Here is a tiny trained network, its code and every weight. The questions are about switching its units off for an input and a target symbol, where a switched-off unit gives its printed mean instead of its output.

import numpy as np


def w(rows, s, z=0):
    codes = np.array(rows[::2]) - 128.0
    scale = np.full(codes.shape[1], s)
    scale[-1] = z or s
    return codes * scale


def f(y):
    return y / 2 * (1 + np.tanh(0.7978845608 * (y + 0.044715 * y**3)))


def softmax(a):
    e = np.exp(a - a.max(-1, keepdims=True))
    return e / e.sum(-1, keepdims=True)


def log_softmax(a):
    a = a - a.max(-1, keepdims=True)
    return a - np.log(np.exp(a).sum(-1, keepdims=True))


def net(x, mask):
    ids = ['αβγδεζηθμξπστφψω'.index(c) for c in x.split()]
    T = len(ids)
    res = E[ids] + P[:T]
    q, k, v = (res @ M[0].T for M in (Q, K, V))
    z = softmax(np.where(np.tri(T) > 0, q @ k.T / 2**0.5, -1e9)) @ v
    res = res + np.where(mask[0], z, O[0][:, -1]) @ O[0][:, :-1]
    y = f(res @ A[0][:, :-1].T + A[0][:, -1])
    res = res + np.where(mask[1:9], y, B[0][:, -1]) @ B[0][:, :-1]
    return log_softmax(res[-1] @ U[:, :-1].T + U[:, -1])


Q, K, V, O, A, B = {}, {}, {}, {}, {}, {}
E = w([
[138,146,135,120,252,162],'α',
[145,125,79,114,222,144],'β',
[127,158,207,143,120,94],'γ',
[90,177,117,142,147,87],'δ',
[207,78,80,64,92,148],'ε',
[84,180,162,158,104,120],'ζ',
[133,168,196,100,110,77],'η',
[143,162,150,17,96,118],'θ',
[125,137,98,64,138,147],'μ',
[123,147,187,85,93,134],'ξ',
[160,150,138,61,228,126],'π',
[145,105,64,121,116,153],'σ',
[115,176,196,160,205,104],'τ',
[117,117,73,86,200,111],'φ',
[105,137,115,89,119,128],'ψ',
[140,154,211,80,188,122],'ω',
],0.023)
P = w([
[51,118,112,110,111,249],'0',
[195,151,186,132,127,106],'1',
[128,153,180,116,135,34],'2',
[40,74,159,155,136,141],'3',
[165,189,151,140,109,158],'4',
[140,153,175,113,161,35],'5',
[32,82,150,152,147,142],'6',
[195,197,159,116,133,160],'7',
[140,154,177,108,173,34],'8',
[40,78,147,154,141,145],'9',
[184,197,127,118,138,173],'10',
[136,159,177,112,173,34],'11',
],0.017)
Q[0] = w([
[104,16,181,122,158,3],'h0',
[181,240,95,76,153,71],'h0',
],0.0073)
K[0] = w([
[15,54,107,99,130,183],'h0',
[143,193,123,134,93,254],'h0',
],0.009)
V[0] = w([
[126,175,43,214,36,176],'h0',
[147,2,86,88,19,128],'h0',
],0.0081)
O[0] = w([
[211,252,43,253,154,110,4],'h0',
[55,198,76,28,201,234,59],'h0',
],0.0061,0.0022)
A[0] = w([
[139,158,130,144,105,73,73],'n0',
[171,194,180,128,115,149,58],'n1',
[27,133,149,143,170,168,45],'n2',
[101,58,116,129,124,136,78],'n3',
[5,114,99,116,70,126,2],'n4',
[169,144,195,116,153,167,200],'n5',
[62,95,89,238,168,145,111],'n6',
[166,171,102,111,148,79,145],'n7',
],0.013,0.003)
B[0] = w([
[97,37,94,68,214,128,184],'n0',
[182,163,77,158,197,166,227],'n1',
[238,62,179,102,104,113,240],'n2',
[125,197,54,154,194,228,186],'n3',
[148,245,96,45,3,107,199],'n4',
[44,71,52,126,25,143,255],'n5',
[186,112,1,159,61,52,164],'n6',
[118,201,202,192,107,109,234],'n7',
],0.0088,0.0082)
U = w([
[143,63,129,112,144,134,58],'α',
[159,127,67,131,174,81,255],'β',
[125,134,198,149,78,136,194],'γ',
[128,157,85,137,106,57,22],'δ',
[108,166,120,120,192,254,159],'ε',
[175,221,164,211,53,128,42],'ζ',
[123,139,187,102,123,101,185],'η',
[82,154,132,79,117,108,65],'θ',
[174,190,198,59,187,178,116],'μ',
[113,168,215,132,98,172,127],'ξ',
[145,78,165,66,176,114,80],'π',
[93,192,67,140,112,114,124],'σ',
[160,81,151,158,94,81,57],'τ',
[90,103,76,57,148,71,149],'φ',
[140,166,156,107,111,108,112],'ψ',
[128,94,219,110,127,183,200],'ω',
],0.011,0.0041)

Each question gives the input, a string of symbols that net reads in full, and the target symbol t.
The units are the heads (2 rows each of Q, K, V and O) and the neurons (one row each of A and B). Each row of codes is followed by its name. A weight is (code - 128) times the scale printed after its matrix; where a second scale follows, it is the last column's (O, A, B and U).
mask holds one flag per unit, heads first, then neurons. A switched-off unit (its flag False) gives its mean, the last column of its rows in O or B, instead of its output. The means were averaged over made-up inputs and are rounded, as every weight is.
A unit's drop is (log p(t) with every unit on - log p(t) with that unit switched off) / (log p(t) with every unit on - log p(t) with every unit switched off).
The circuit of an input: a set's keep is (log p(t) with only the set's units on - log p(t) with every unit switched off) / (log p(t) with every unit on - log p(t) with every unit switched off). Starting from all 9 units, units are removed one at a time, each time the one whose removal leaves the highest keep (on an exact tie, the one counted first), for as long as the keep stays at least 0.8.
circuit, biggest first: the units of the circuit, biggest drop first
most important unit: the unit with the biggest drop
top k neurons: the k neurons with the biggest drops, biggest first
drop of u: that unit's drop, to one decimal
input τ ε τ μ ε ε ε τ, target ε: circuit, biggest first -> [n1; n5]
input σ ε γ β ω β, target ζ: most important unit -> n7
input ζ ζ β ω ζ δ δ δ σ θ ζ τ, target β: circuit, biggest first -> [n0; h0]
input ε π δ ε φ δ ε, target ε: top 2 neurons -> [n3; n2]
input ζ ε ω β β γ ε ζ η ξ α, target ζ: top 3 neurons -> [n0; n7; n3]
input ε ε α μ ω σ, target μ: circuit, biggest first -> [h0; n5]
input β ζ ε η ε ω ζ φ, target ε: top 3 neurons -> [n2; n4; n6]
input ψ β ξ π γ α ω, target ω: circuit, biggest first -> [n2; n6; h0]
input ε ε η ζ ψ σ τ ε α τ ζ, target ε: top 2 neurons -> [n1; n4]
input ε ζ β σ β α ζ, target ζ: circuit, biggest first -> [n4; n0]
input β ε π β σ ω τ ε ε μ, target μ: circuit, biggest first -> [n5; n4; n2]
input ε β φ σ ε δ τ, target τ: circuit, biggest first -> [n2; n6]
input τ ψ ε φ ω μ α, target α: circuit, biggest first -> [n2; n6; h0]
input φ π φ ψ δ ε σ, target σ: most important unit -> n4
input π σ γ π ε ε β ε α ζ π, target ε: top 2 neurons -> [n5; n1]
input μ ε ω μ ζ σ β, target β: top 4 neurons -> [n6; n3; n5; n2]
input π β π ε ε α δ, target δ: top 4 neurons -> [n6; n4; n7; n2]
input ζ τ β θ τ β ψ ε δ, target β: top 3 neurons -> [n0; n4; n5]
input ε τ ζ σ, target σ: circuit, biggest first -> [n3; n4]
input γ ε τ φ ψ δ σ ε μ π τ, target ε: top neuron -> [n1]
input ζ τ ω, target β: top 4 neurons -> [n0; n1; n4; n5]
input ζ θ ω τ μ τ τ ω γ, target β: top 3 neurons -> [n0; n1; n4]
input φ ε ε ω ω ζ ω ε ε π, target π: top 3 neurons -> [n2; n7; n4]
input φ μ ω ζ ζ ε β σ, target ζ: top 2 neurons -> [n0; n7]
input π ε τ ζ α σ τ ε ε τ, target τ: top 2 neurons -> [n6; n2]
input δ η ε φ ω ω ζ θ ε ε, target ε: drop of n3 -> 1.2
input ε π ε ε π α δ ε γ, target μ: drop of n1 -> 0.2
